Here is a tiny trained network, its code and every weight. The questions are about switching its units off for an input and a class, where a switched-off unit gives its printed mean instead of its output.

import numpy as np


def w(rows, s, z=0):
    codes = np.array(rows[::2]) - 128.0
    scale = np.full(codes.shape[1], s)
    scale[-1] = z or s
    return codes * scale


def norm(h):
    return h / np.sqrt((h * h).mean(-1, keepdims=True) + 1e-5)


def f(y):
    return y / 2 * (1 + np.tanh(0.7978845608 * (y + 0.044715 * y**3)))


def log_softmax(a):
    a = a - a.max(-1, keepdims=True)
    return a - np.log(np.exp(a).sum(-1, keepdims=True))


def net(x, mask):
    res = np.array(x, float).reshape(1, 3) / 4 @ E
    u = 0
    for l in range(2):
        y = f(norm(res) @ A[l][:, :-1].T + A[l][:, -1])
        res = res + np.where(mask[u : u + 5], y, B[l][:, -1]) @ B[l][:, :-1]
        u += 5
    return log_softmax(norm(res)[-1] @ U[:, :-1].T + U[:, -1])


A, B = {}, {}
E = w([
[3,4,110],'x0',
[137,104,43],'x1',
[191,68,132],'x2',
],0.0069)
A[0] = w([
[89,81,252,5],'0.n0',
[84,102,123,197],'0.n1',
[155,98,195,172],'0.n2',
[96,129,51,44],'0.n3',
[84,178,182,166],'0.n4',
],0.017,0.0034)
B[0] = w([
[190,137,136,251],'0.n0',
[145,106,249,253],'0.n1',
[209,145,132,209],'0.n2',
[187,134,158,199],'0.n3',
[104,147,106,251],'0.n4',
],0.012,0.0042)
A[1] = w([
[255,135,138,17],'1.n0',
[214,57,39,253],'1.n1',
[189,189,211,140],'1.n2',
[158,212,136,206],'1.n3',
[71,231,172,121],'1.n4',
],0.0095,0.0029)
B[1] = w([
[249,100,91,224],'1.n0',
[174,206,189,221],'1.n1',
[108,183,109,254],'1.n2',
[56,102,116,230],'1.n3',
[78,99,80,181],'1.n4',
],0.011,0.0057)
U = w([
[91,86,225,138],'0',
[228,191,132,168],'1',
[100,69,46,11],'2',
[4,218,59,145],'3',
],0.016,0.011)

Each question gives the input, the list of numbers given to net, and the class t.
The units are the neurons (one row each of A and B). Each row of codes is followed by its name. A weight is (code - 128) times the scale printed after its matrix; where a second scale follows, it is the last column's (A, B and U).
mask holds one flag per neuron, layer by layer. A switched-off neuron (its flag False) gives its mean, the last column of its row in B, instead of its output. The means were averaged over made-up inputs and are rounded, as every weight is.
A unit's drop is (log p(t) with every unit on - log p(t) with that unit switched off) / (log p(t) with every unit on - log p(t) with every unit switched off).
top k neurons: the k neurons with the biggest drops, biggest first
top k neurons in layer l: the k neurons of layer l with the biggest drops, biggest first
drop when u is switched off: that unit's drop, to one decimal
input [7,-3,6], class 1: top 2 neurons in layer 0 -> (0.n0; 0.n2)
input [1,1,-4], class 3: top 2 neurons in layer 0 -> (0.n4; 0.n0)
input [5,7,7], class 0: top neuron -> (0.n0)
input [8,-3,7], class 1: top 3 neurons -> (0.n0; 1.n3; 0.n2)
input [2,0,1], class 0: top 3 neurons -> (0.n1; 1.n1; 0.n2)
input [6,-4,3], class 1: top 3 neurons -> (0.n0; 0.n2; 1.n3)
input [5,-5,6], class 1: top 2 neurons -> (0.n0; 0.n2)
input [6,6,1], class 0: drop when 0.n2 is switched off -> 0.0
input [3,-8,1], class 1: drop when 0.n0 is switched off -> 0.2
input [4,0,-7], class 0: drop when 0.n1 is switched off -> 0.9
